Below are the code and all the weights of a small trained network. Each question names an input and a class and asks about switching units off, where a switched-off unit gives its printed mean instead of its output.

import numpy as np


def w(rows, s, z=0):
    codes = np.array(rows[::2]) - 128.0
    scale = np.full(codes.shape[1], s)
    scale[-1] = z or s
    return codes * scale


def f(y):
    return np.maximum(y, 0)


def log_softmax(a):
    a = a - a.max(-1, keepdims=True)
    return a - np.log(np.exp(a).sum(-1, keepdims=True))


def net(x, mask):
    res = np.array(x, float).reshape(1, 8) / 4 @ E
    y = f(res @ A[0][:, :-1].T + A[0][:, -1])
    res = res + np.where(mask, y, B[0][:, -1]) @ B[0][:, :-1]
    return log_softmax(res[-1] @ U[:, :-1].T + U[:, -1])


A, B = {}, {}
E = w([
[150,140,26,184,200,148],'x0',
[92,111,108,102,197,217],'x1',
[99,187,40,163,205,73],'x2',
[109,66,122,94,151,106],'x3',
[111,170,52,66,56,76],'x4',
[143,145,97,113,83,187],'x5',
[251,107,195,93,165,125],'x6',
[206,2,68,143,115,185],'x7',
],0.0082)
A[0] = w([
[36,167,16,199,172,121,119],'n0',
[125,63,146,159,202,166,82],'n1',
[131,71,162,208,195,182,125],'n2',
[151,105,98,180,85,163,43],'n3',
[170,89,117,115,78,114,68],'n4',
[131,96,98,174,87,109,47],'n5',
[115,141,77,90,133,157,84],'n6',
[4,118,197,129,70,116,122],'n7',
[147,71,77,136,85,146,208],'n8',
[181,213,177,224,142,15,89],'n9',
[197,119,104,114,147,104,3],'n10',
[121,57,136,157,94,183,172],'n11',
[94,165,146,163,95,223,101],'n12',
[146,173,132,98,88,120,107],'n13',
[92,222,156,129,107,179,91],'n14',
[114,121,107,122,142,135,82],'n15',
],0.017,0.0045)
B[0] = w([
[127,223,88,109,170,82,250],'n0',
[178,92,142,153,167,139,188],'n1',
[173,61,114,157,158,143,203],'n2',
[122,145,104,106,133,112,165],'n3',
[174,134,101,108,117,88,169],'n4',
[114,127,99,83,110,131,153],'n5',
[93,129,123,174,132,147,159],'n6',
[126,122,251,112,141,77,219],'n7',
[147,161,95,117,87,115,191],'n8',
[94,118,137,147,48,190,217],'n9',
[136,137,148,173,164,147,154],'n10',
[132,114,78,114,80,141,193],'n11',
[134,129,116,140,66,168,174],'n12',
[155,98,147,123,159,147,168],'n13',
[105,88,109,187,137,186,188],'n14',
[133,145,126,148,129,110,140],'n15',
],0.03,0.02)
U = w([
[177,111,127,183,220,45,67],'0',
[50,69,34,64,210,122,4],'1',
[238,129,4,169,104,116,209],'2',
[146,130,142,100,48,25,50],'3',
[89,253,25,153,125,72,243],'4',
[146,90,155,182,55,140,157],'5',
],0.006,0.0034)

Each question gives the input, the list of numbers given to net, and the class t.
The units are the neurons (one row each of A and B). Each row of codes is followed by its name. A weight is (code - 128) times the scale printed after its matrix; where a second scale follows, it is the last column's (A, B and U).
mask holds one flag per neuron, in row order. A switched-off neuron (its flag False) gives its mean, the last column of its row in B, instead of its output. The means were averaged over made-up inputs and are rounded, as every weight is.
A unit's drop is (log p(t) with every unit on - log p(t) with that unit switched off) / (log p(t) with every unit on - log p(t) with every unit switched off).
The circuit of an input: a set's keep is (log p(t) with only the set's units on - log p(t) with every unit switched off) / (log p(t) with every unit on - log p(t) with every unit switched off). Starting from the 12 units with the biggest drops (on a tie, the unit counted first), units are removed one at a time, each time the one whose removal leaves the highest keep (on an exact tie, the one counted first), for as long as the keep stays at least 0.8.
circuit, biggest first: the units of the circuit, biggest drop first
most important unit: the unit with the biggest drop
top k neurons: the k neurons with the biggest drops, biggest first
drop of u: that unit's drop, to one decimal
input [8,0,2,-8,-3,6,2,-2], class 4: circuit, biggest first : (n0)
input [-7,3,3,5,6,-8,-7,-2], class 0: circuit, biggest first : (n9, n8)
input [-5,5,8,6,-6,-8,4,8], class 0: top 2 neurons : (n1, n9)
input [3,0,4,6,-8,1,5,-1], class 0: top 4 neurons : (n11, n1, n8, n12)
input [-5,-4,1,-7,7,-4,-3,3], class 5: top 3 neurons : (n0, n13, n9)
input [-8,-6,-2,-7,2,5,-2,6], class 3: top 2 neurons : (n2, n7)
input [-3,4,4,3,-6,-4,7,-7], class 5: top 2 neurons : (n9, n0)
input [-7,1,-4,6,5,3,-2,-7], class 0: top 2 neurons : (n9, n7)
input [6,8,2,-4,3,-7,2,-1], class 4: top 2 neurons : (n0, n7)
input [-5,7,-6,7,7,-3,6,-5], class 3: top 2 neurons : (n2, n1)
input [-1,-2,1,6,-5,-6,3,-2], class 5: top 2 neurons : (n0, n9)
input [1,2,6,-5,0,-6,2,-3], class 4: drop of n0 : 0.1
input [-6,0,0,1,0,-3,-1,5], class 3: drop of n0 : 0.3
input [4,4,5,-3,-1,-4,-7,4], class 4: drop of n0 : 2.3
input [-1,4,7,-2,2,7,5,-3], class 4: most important unit : n2
